In the rows, 128 means zero.
Each row of numbers stands for one object and depends on some of the facts below. Use the named rows to name the rest.

There are 3 kinds of fact about the objects: Ψ, π, ρ.
stustedris Ψ f; vaflik Ψ b; brutres Ψ a
stabral Ψ g; vazes Ψ d; skibak Ψ g
guzek Ψ e; brefol Ψ f; kladrus Ψ g
klivutes Ψ e; tofli Ψ a; digas Ψ e
klorazal Ψ d; skezizuk Ψ g; ferafla Ψ f
minek Ψ a; vona Ψ b; lelu Ψ c
brekla Ψ a; brupe Ψ c; flinu Ψ b
zanul Ψ c; grako Ψ g; kikun Ψ d
peklil Ψ f; gire Ψ f; fibur Ψ a
zuno Ψ e; drika Ψ a; delim Ψ c
brebegras Ψ b; bitra Ψ g; plesan Ψ b
nipi Ψ a; gabeler Ψ d; sosubrek Ψ g
losar Ψ e; pleser Ψ b; zasti Ψ d
zaguk Ψ e; gestun Ψ a; trasol Ψ a
kebrutre Ψ a; pobo Ψ d; liros Ψ e
pledra Ψ g; trobra Ψ e; fogos Ψ d
kulam Ψ b; meflo Ψ g; skatik Ψ c
gobro Ψ a; brafor Ψ b; plemelak Ψ d
temek Ψ g; flozos Ψ f; brabre Ψ c
skefa Ψ a; pogosan Ψ b; tafe Ψ d
vava Ψ f; kiben Ψ f; laklikle Ψ e
vide Ψ e; movek Ψ c; drofom Ψ g
dero Ψ b; trudror Ψ g; guzum Ψ e
sastul Ψ f; dugeplok Ψ c; brufel Ψ g
kebaklo Ψ g; brolum Ψ b; gitis Ψ a
flevelol Ψ f; grake Ψ e; gufun Ψ d
troti Ψ e; bruklan Ψ c; dulas Ψ a
stovon Ψ f; bufler Ψ a; flagrelok Ψ c
puzus Ψ a; fuplim Ψ a; skuga Ψ a
lagubak Ψ f; sepebo Ψ b; dradru Ψ f
trune Ψ e; diti Ψ g; nebran Ψ g
rasto Ψ d; muran Ψ e; getan Ψ e
kufa Ψ b; fuda Ψ a; kovo Ψ g
pavok Ψ b; nobil Ψ c; tromi Ψ c
kule Ψ d; stepok Ψ e; flasku Ψ e
broplik Ψ d; rikla Ψ d; rofos Ψ g
saste Ψ a; nokigrin Ψ g; tuzam Ψ a
trunak Ψ c; gruga Ψ d; truza Ψ e
stiflu Ψ a; nitiles Ψ b; zedi Ψ g
treto Ψ e; nuton Ψ a; skeres Ψ g
stustedris π i; vaflik π i; brutres π j
stabral π h; vazes π h; skibak π i
guzek π h; brefol π h; kladrus π h
klivutes π k; tofli π i; digas π h
klorazal π i; skezizuk π j; ferafla π h
minek π i; vona π h; lelu π h
brekla π h; brupe π k; flinu π j
zanul π j; grako π h; kikun π j
peklil π i; gire π h; fibur π i
zuno π h; drika π h; delim π i
brebegras π k; bitra π i; plesan π i
nipi π k; gabeler π i; sosubrek π h
losar π h; pleser π h; zasti π h
zaguk π j; gestun π l; trasol π i
kebrutre π h; pobo π h; liros π h
pledra π h; trobra π j; fogos π h
kulam π l; meflo π h; skatik π l
gobro π h; brafor π h; plemelak π h
temek π h; flozos π j; brabre π h
skefa π l; pogosan π h; tafe π h
vava π h; kiben π h; laklikle π i
vide π h; movek π h; drofom π j
dero π i; trudror π j; guzum π h
sastul π h; dugeplok π l; brufel π i
kebaklo π j; brolum π j; gitis π i
flevelol π h; grake π h; gufun π h
troti π i; bruklan π j; dulas π h
stovon π j; bufler π h; flagrelok π h
puzus π i; fuplim π h; skuga π k
lagubak π j; sepebo π h; dradru π j
trune π h; diti π i; nebran π i
rasto π j; muran π h; getan π h
kufa π h; fuda π h; kovo π i
pavok π j; nobil π h; tromi π i
kule π h; stepok π l; flasku π j
broplik π h; rikla π h; rofos π h
saste π h; nokigrin π h; tuzam π i
trunak π h; gruga π j; truza π h
stiflu π i; nitiles π h; zedi π i
treto π h; nuton π h; skeres π k
stustedris ρ gufun; vaflik ρ sastul; stabral ρ liros
stabral ρ kladrus; vazes ρ truza; vazes ρ plesan
guzek ρ trasol; brefol ρ pledra; klivutes ρ getan
digas ρ vide; digas ρ dugeplok; skezizuk ρ stabral
ferafla ρ fuda; ferafla ρ brupe; minek ρ puzus
minek ρ zaguk; minek ρ vava; brekla ρ fuda
brupe ρ brekla; zanul ρ fuda; zanul ρ brufel
grako ρ rofos; kikun ρ tafe; kikun ρ nuton
gire ρ muran; gire ρ vava; zuno ρ brekla
drika ρ fuplim; drika ρ gitis; delim ρ skibak
delim ρ rikla; bitra ρ gufun; plesan ρ fibur
nipi ρ nuton; gabeler ρ tafe; losar ρ skezizuk
pleser ρ kladrus; zasti ρ grake; gestun ρ trune
gestun ρ kebrutre; gestun ρ rikla; pledra ρ delim
kulam ρ trune; meflo ρ vide; gobro ρ minek
gobro ρ zuno; brafor ρ kovo; plemelak ρ gire
flozos ρ stabral; flozos ρ saste; brabre ρ kovo
pogosan ρ getan; tafe ρ liros; vava ρ drofom
vava ρ rikla; vide ρ gitis; movek ρ vide
movek ρ brekla; dero ρ trune; trudror ρ digas
guzum ρ movek; guzum ρ drofom; sastul ρ rasto
dugeplok ρ nipi; dugeplok ρ sosubrek; brufel ρ fibur
brolum ρ trobra; brolum ρ pobo; brolum ρ rikla
flevelol ρ brekla; gufun ρ kufa; troti ρ vava
bruklan ρ brafor; stovon ρ vide; stovon ρ kebrutre
bufler ρ fibur; flagrelok ρ nipi; flagrelok ρ kufa
puzus ρ truza; fuplim ρ kebrutre; fuplim ρ meflo
skuga ρ fibur; lagubak ρ gitis; lagubak ρ skezizuk
lagubak ρ plesan; sepebo ρ gitis; dradru ρ delim
dradru ρ brekla; diti ρ kufa; diti ρ temek
diti ρ sosubrek; rasto ρ plesan; muran ρ sosubrek
getan ρ zuno; getan ρ brekla; getan ρ fibur
kufa ρ gitis; kovo ρ tafe; kovo ρ rikla
pavok ρ brekla; nobil ρ pobo; nobil ρ vava
kule ρ bufler; kule ρ kebrutre; flasku ρ movek
flasku ρ kladrus; flasku ρ temek; broplik ρ muran
saste ρ movek; saste ρ tafe; tuzam ρ liros
trunak ρ flevelol; gruga ρ kikun; truza ρ fibur
stiflu ρ fuplim; nitiles ρ sosubrek; zedi ρ zuno
nuton ρ fuda; nuton ρ kebrutre

Some rows with their names:
[161 137 190 145 115 143 138 156 129 154 134 129 129 162 130  98  86 182
  89 159 100 126 129 131  94 180 137]: truza
[169 153 185 165 132 135 124 154 129 131 137 151 124 173 127 122  98 171
  98 157  93 138 125 151  90 157 128]: nuton
[158 157 192 130 133 136 113 121 142 106  96 172 128 131 163 142  75 170
  74 183  86 123 124 128  94 148 105]: bitra
[158 149 190 136 120 131 116 121 129 103 108 160 127 128 140 139  76 165
  72 188  79 125 127 133  99 157 106]: stustedris
[169 142 180 156 125 132 134 154 117 141 139 151 124 177 122 126 102 178
  77 155  91 126 110 138  86 157 136]: brabre
[166 149 183 163 130 143 125 155 133 130 140 151 123 170 124 118  95 171
  93 163  94 136 129 144  91 156 132]: gobro
[166 145 174 186 118  94 133 166 163 159 120 137  93 177 109 112 117 171
 102 158 116 116  85 160 101 182 163]: flasku
[157 152 183 176 133 100 128 156 183 153 113 140  90 177 108 102  98 171
 114 148 129 110 103 157 117 178 161]: rasto
[163 147 164 158 121 140 146 159 134 142 141 163 125 157 118 123  93 157
  79 162  85 125 131 142  94 168 145]: muran
[163 158 195 123 122 127 123 119 127  94 109 150 128 128 127 134  68 162
  88 172  87 120 121 147 111 152  95]: gabeler
[164 165 193 123 133 129 120 114 138 110 107 168 129 125 162 147  81 174
  83 180  93 125 110 134  94 135  95]: kovo
[161 152 186 146 134 141 132 149 142 132 126 147 123 166 125 105  80 168
 102 145  98 116 139 149 106 164 131]: vazes
[160 149 181 190 135  95 121 158 178 156 108 147  89 181 123 117 115 174
 104 153 120 114  98 156  99 177 162]: stovon
[162 153 187 161 156 140 114 149 144 138 102 164 121 172 162 125  94 173
  97 146  89 120 133 146  84 156 132]: meflo
[168 187 176 129 110 105  96 167 150 138 121 160 126 192 116 108 129 166
  87 154  94 164 133 144 106 175 149]: skefa
[161 158 171 136 135 146 124 159 144 110 127 151 128 169 125 104 106 167
  94 146 101 113 132 164 108 168 133]: pobo
[168 145 167 143 119 142 126 165 126 123 131 149 133 166 126 111 116 168
  80 157  95 119 118 159  91 180 138]: grake
[161 144 178 124 100 136 117 137 118  90 114 151 139 127 129 129  95 164
  62 190  80 124 113 143  99 178 111]: laklikle
[156 160 182 117 130 146 104 127 148  90  97 171 135 133 165 133  95 174
  67 187  94 119 120 137  95 156 105]: skibak

Rows to name:
No name comes twice in this set of rows, the named rows included.
[169 142 179 161 123 138 130 158 118 139 135 149 121 181 123 125 102 175
  75 160  86 126 114 137  85 160 137]	trunak
[160 151 181 155 140 137 132 153 140 129 119 157 122 166 124 114  79 158
 101 141  90 116 140 156 106 165 134]	gufun
[162 145 180 135 102 130 132 131 121 108 122 159 132 122 125 140  75 158
  65 193  76 128 120 131  98 163 110]	troti
[171 150 173 137 120 134 126 162 119 125 133 140 135 167 130 114 119 175
  87 151  94 121 109 163  90 175 130]	liros
[157 162 166 142 150 152 117 158 159 124 120 176 130 167 157 118 112 175
  81 157 104 115 129 146  88 158 142]	sosubrek
[171 166 176 167 127 160 123 154 138 131 118 136 107 184 139 121  97 166
  97 171  82 120 130 148  87 151 126]	flevelol
[155 133 195 140 118 129  92 134 122  75 104 164 143 138 133 132  91 164
  64 183  78 136 127 146  94 182 110]	gitis
[168 165 189 145 154 133 123 143 141 141 118 156 126 168 164 125 101 182
 103 144 103 121 115 151  85 144 120]	stabral
[143 111 155 206 126 112 143 163 211 117  99 149  81 133 168 114 123 193
 130 185 153  66  59 186 101 192 149]	brebegras
[157 159 178 182 147 105 118 156 193 161 100 159  89 181 145 119 115 179
 107 155 129 114  95 147  97 165 162]	trudror
[164 148 200 136 116 125 113 123 119  96 120 154 135 132 129 137  81 170
  79 187  86 139 114 138  97 156  99]	tuzam
[173 155 192 160 134 128 125 149 123 132 138 146 127 169 128 123 100 176
 103 152  96 136 116 156  91 153 122]	saste
[162 140 189 168 138 131 118 157 129 129 127 158 128 171 126 120  93 168
  93 150  89 136 133 151  88 171 134]	drika
[170 152 182 161 110 155 132 161 127 145 128 122 117 174 128 108  90 171
  93 172  86 122 127 138  90 170 134]	getan
[173 185 166 124  98 103 108 174 143 146 115 153 125 187 117 108 130 161
  79 152  84 149 128 144 107 186 151]	stepok

The same objects again, as new rows of numbers:
Known rows:
[ 87  74 161  87 123 125 114 135 116 155 160 126 141 123 115 135 169 130
 110 117 135 168 118 131 157 172 162 200 142 130 137 144  93 101 136 132
 153 128 132 101 106 101 127  97 151 158]: muran
[156 168  81 193  93 131 135 101 130 106 144 170 111 126 147 140 123 112
 140 128  85  97 136 167 134  88  97  77 113 132 116 136 130 129 140 168
  76  93 194 117 127 175  89 118 102 137]: skezizuk
[123 129  99 146 135 124 169 119  92  96  93 133 127 123 150 144 138 112
 136 119 106  45 110 160 126 141 119 100 158 106 125  91 167 179 122 150
 136  95 109 146 145 164 147 176 126  88]: kovo
[129 137 135  99 147 142 113 139 123 154 114 140 126 175 108 127 156 144
 122  79 180 188 115 110 116 138  85 158 126 147 108 106 133 108  96  88
 172 157  91 129 126 106 134 144 132 137]: nobil
[169 156 108 144 163  97 207 135 115 121  90 120 134 122 154 104 102  99
 136 156  92  26 128 141  84 118 124  58 132 135 165 115 166 208 154 118
 126 134 123 134 167 163 151 194 122  92]: trasol
[183 159 148  82 152  87 133 127 120 185 129 132 146 141 129  80  96 123
 156 150 133 167 146  92 111 134 128 109 126 169 135 146 179 168 135  81
 141 129  76 154 162 117 123 136 148 181]: nuton
[118 148 117 127 111 152 112 105 173 132 106 139 127 136 109 158 128 124
 122 117 127 130 100 121 109  98  89 108 140 107  96 108 141  95 103 114
 109 158 171  96 141 135 123 146 119 102]: dugeplok
[ 67  83 183  94 100 149  92 121 152 140 125 137 162 159 123 153 178 162
 128  95 149 178 126 127 150 195 130 195 121  99 114 129  95  93 115 104
 146 164 106  89  90 120  99 115 101 130]: nitiles
[121 134 150  92 143 123  97 143 146 149 141 123 138 173 100 125 150 137
 117 103 176 195 126  88 118 150 116 137 129 126 104 118 143 103  94  82
 144 174  99 132 127 106 138 150 120 132]: trunak
[135 121 141 104 137  94 115 139  65 154 145 146 109 142  90 114 133 125
 110 108 174 165  88 103 146 120 124 145 127 164 130 128 131 120 139  85
 178 132 106 129 132  95 135 133 170 159]: rikla
[139 137 153  92 116  83 133 130 107 177 136 142 149 153 106 122 148 126
 131 135 126 162 127 122 127 153 136 154 125 152 141 155 145 147 135 100
 136 144 105 124 131 110 106 123 136 171]: temek
[145 143 158 109 100  66 136 130 100 155 153 140 140 151  99 122 152 130
 127 124 131 163 139 129 134 158 133 152 117 151 131 151 152 154 132 113
 139 138  92 131 136 109 100 129 133 175]: kladrus
[ 73  84 194 103 108 143  58 136 146 126 138 119 151 174 134 141 167 146
 127 104 167 196 145 100 161 203 146 173 121  90  95 124  97 101 107 110
 133 148  94 118  87 124 116 121 105 116]: pogosan
[124 121 106 124 162 128 156 129 121  96 108 112 141 117 161 134 125 111
 135 158 101  59 135 134 120 144 147  85 149  91 126  96 167 169 122 141
 121 121 131 143 143 168 169 168 116  87]: zedi
[ 67  81 178  90  87 140  86 120 149 138 132 139 166 161 116 153 179 161
 121  99 155 186 132 128 146 195 132 200 128 102 114 136 100  93 104 112
 137 157 110  92  92 119  98 115 103 136]: sepebo
[ 67  89 182  90  82 118  87 124 140 145 130 148 172 171 115 156 177 153
 112 100 146 174 114 121 161 195 138 191 122 102 121 138 103  93 119 103
 139 152 118  82  91 119  89 120 113 131]: kufa
[162 159 119 132 157  70 170 136 100 109  94 113 142 131 151  98  93  91
 144 181  88  33 122 116 121 113 155  32 131 117 135 114 193 207 145 102
 100 115 133 148 159 173 156 188 135  92]: fibur
[130 120 105 144 149 125 180 127 123  95  95 109 145 123 153 129 138 108
 127 139 100  38 123 157 111 138 128  98 141 107 147 104 144 180 136 137
 124 131 133 120 150 157 152 175 112  82]: nebran
[161 162  89 149 157 111 205 118 117 116 111 135 128 123 148 124 121 107
 151 139  93  38 143 159  88 119 124  61 142 127 142 120 204 218 122 137
 130 107  85 160 176 167 150 186 117 115]: tuzam

Name these rows:
No name comes twice in this set of rows, the named rows included.
[212 180  82 190 134 139 155 106 142 122 110 148 108 114 170  97  71 100
 157 146  89  82 149 145 103  62  76  44 100 170 142 132 133 151 165 138
  95 103 181 118 154 175 107 133 110 135]	brutres
[ 89  94 152 147  82 183  80  96 144  87  97 131 132 140 142 162 142 137
 122  95 125 122  95 139 163 145 104 159 131  90  93 107  79  89 119 148
 122 125 140  94 107 144  96 135 100  83]	kulam
[178 172 114 128 151 143 151  87 142 153  84 135 112 108 146 100  75 109
 166 145 102 111 120 115  92  86  78  86 147 161 122 126 167 153 133 132
 129  95 112 137 168 142 126 139 133 149]	gestun
[162 155  91 138 178 124 185 120 111 115  80 121 133 119 162 104  90 110
 151 159  98  42 127 130  92 120 115  54 154 129 140  97 197 198 127 130
 134 107 108 147 165 178 164 187 130 103]	minek
[182 161 163 103 155  89 162 129 118 185 120 121 131 149 122  78 107 118
 139 137 134 155 161 104  85 129 119 124 109 192 150 149 146 174 146  89
 159 146  78 140 160 115 124 143 133 179]	dulas
[ 92 103  92 187  91 218  81  89 149  59 100 160 118 141 173 165 143 140
 143  76 122 122 119 159 161 130  67 126 116  93  87  88  73  67 124 162
 100 100 182  88  90 186  90 120  84  77]	brolum
[159 147  88 119 174 116 189 120 129 129  85 137 148 109 167 116  97 114
 158 165  82  39 128 143  89 118 124  61 148 120 141 116 205 198 131 115
 123 116 117 130 168 173 151 174 125 108]	stiflu
[164 161  79 174 102 140 119 106 114 111 110 167 113 127 156 122  99 112
 154 139 102  92 111 148 145  74  80  86 116 138 119 111 120 114 163 155
  84  87 202 115 125 178 102 123 130 123]	drofom
[103 107  94 150 160 137 181 139 113  97 130 115 112 100 136 143 147 103
 107 124 114  41 106 144 108 112 146  80 136 110 140 117 147 154 127 120
 147 138 141 115 151 141 182 179 129  76]	klorazal
[ 89  84 163 114  89  94 120 138  77 126 189 132 121 129  91 147 185 126
 101 105 143 168 123 144 176 168 168 194 133 126 131 151 104 123 139 145
 153 116 109 133 109  86 114 106 140 168]	liros
[ 81  79 161 111 115 129 112 134 116 127 186 124 119 123 102 147 181 133
 111 108 146 182 140 138 154 177 160 193 133 123 126 150 108 111 118 156
 158 120 107 130 107  84 125 102 121 168]	losar
[142 161  58 192 107 176 116 102 153  95 126 168  93 137 136 169 130 132
 126  87 136 113 115 149 131  76  62  77 114 120  93 100 120  92 108 138
  96 125 189 102 121 175 116 130 103 100]	bruklan
[ 80  81 200 109 101 137  92 138 128 123 130 120 152 174 123 145 175 149
 111  84 169 169 138 123 146 194 128 192 108 109 116 132  71 107 125 108
 149 162 100 101  92 118 105 130  93 114]	vona

Now the same objects, written a new way:
Known rows:
[106 107 106 107 158  80 133 121 126 152 180  87 178 132  77  76 158 134
 142  91  94 142 140 112 158 117 131 117 176 104]: pavok
[111 125 155 108 152  82 132 124 126 106 179 139 156 158  91 117 146 123
 127 105  94 137 149 116 139 128 132 143 106 153]: pledra
[106 136 134  92 150  95 125 124 123 101 169 145 164 150  81 109 151 125
 108 114  93 134 131 109 122 126 118 148 117 130]: vava
[ 97 135 140  93 154  52 118 125 123  80 176 118 171 164 104 101 158 122
 116 100  99 136 135 105 155 129 150 153  81 127]: bufler
[ 82 134 177 103 154 104 115 121 134 139 173 119 164 149 120 122 154 126
 105  91 101 139 167 104 130 117 123 143  89 150]: vide
[ 91 125 126 113 151  87 130 120 124 102 181 128 164 163  85 107 159 128
 108  98  99 141 141 121 137 126 125 148 110 103]: pleser
[ 74 152 127 102 149 102 118 107 124  94 170 112 139 159  94  98 165 133
 108 108 104 147 131 108 130 129 132 137 127 112]: gufun
[ 98 133 135  92 151  92 120 126 127 106 171 137 161 151  94 111 153 126
 109 108  96 136 135 112 126 125 123 144 115 136]: brefol
[ 91 140 110  85 154 100 128 111 116 116 167  76 168 142  83  74 166 132
 133 106 101 157 143  97 149 116 150 131 181  89]: rasto
[109  83 130  93 150  77 122 104 135 123 172 121 161 145  56 108 179 127
 127 140  87 153 140 113 154 124 141 177 109 156]: minek
[113 144 102 104 149  99 122 115 128 109 174 157 162 147  91 107 149 124
 112 102 102 143 137 124 133 127 116 148 110 168]: muran
[ 75  89 133  88 150  93 130 111 130 111 169  68 143 145  64 109 187 132
 105 157  95 161 129 122 145 121 139 161 132 105]: gabeler
[112 116 110 100 155  92 139 116 117 131 177 103 189 144  67  83 160 129
 138  94  94 151 155 107 149 116 136 142 174  83]: brolum
[103  80 133  94 150  79 122 106 135 125 171 114 161 144  62 111 179 128
 125 139  89 153 143 114 155 122 144 176 110 153]: trasol
[104  90 133  87 152  59 119 110 133 111 174  94 168 151  75 105 182 124
 118 139  92 153 139 111 171 121 151 178  85 148]: fibur
[ 98 133 134  93 151  94 121 125 126 103 168 137 161 152  93 111 152 125
 109 108  96 135 135 111 127 125 125 145 111 137]: kiben
[111 128 150 107 152  86 131 121 125 103 176 147 152 159  91 116 147 123
 128 105  95 139 152 117 141 128 135 144 107 154]: temek
[126 117 124  98 156  94 139 120 121 136 174 114 173 140  80  93 148 123
 154  99  94 150 167 109 158 115 148 137 166 143]: kebaklo
[103  78 140  94 149  78 123 106 134 126 172 113 159 145  61 112 180 128
 127 139  89 152 143 114 156 122 142 178 109 152]: tofli

Which object is each row?
No name comes twice in this set of rows, the named rows included.
[ 61 123 127  99 151 100 133 128 118  74 169  96 140 165  89 115 163 131
 105 120 104 144 132 126 125 128 143 132 142  85]	tafe
[104  97 127  93 153  57 122 113 131 121 184  68 176 153  89  98 184 123
  98 135  97 157 134 123 177 117 138 180  65 121]	plesan
[102 126 190 107 154  85 126 122 129 124 176 128 156 156 104 120 149 125
 124 101  92 136 161 106 138 124 130 141  97 146]	meflo
[110  68 157  96 152  84 142 121 133 124 175 100 156 146  65 129 168 123
 123 154  87 155 155 130 156 119 142 170 113 148]	kovo
[ 79 131 149 114 152  98 120 114 129 123 180 119 163 164 104 108 162 129
 109  85  99 141 156 111 137 123 128 150  94 108]	sepebo
[106 146 131  93 155  64 121 131 125  94 178 114 178 156 117 107 152 119
  99 104 104 140 134 117 152 123 130 151  70 139]	truza
[100 122 135 111 155  72 121 132 137 131 181 124 155 137  97 106 150 128
 116 106  97 128 123 121 137 127 110 114 114 165]	zuno
[104  82 133  92 150  73 123 107 135 123 173 106 162 151  65 110 179 126
 124 137  90 154 143 115 160 121 147 176  97 153]	puzus
[108 141 120  94 149  96 120 121 126 105 168 153 157 150  84 107 152 126
 110 109  98 137 129 112 126 126 119 146 117 146]	gire
[120  97 147  90 154  57 124 116 134 121 179  84 165 146  93 111 171 119
 115 144  93 157 146 121 181 119 145 174  68 169]	brufel
[ 91 121 137 112 152  85 134 123 121 104 181 128 166 162  83 109 159 127
 110 101  95 138 141 118 133 127 126 148 110  88]	brafor
[ 99 131 156 104 153  94 124 124 129 125 175 133 164 147 104 116 151 125
 109 102  98 137 149 109 130 122 116 144 101 146]	digas

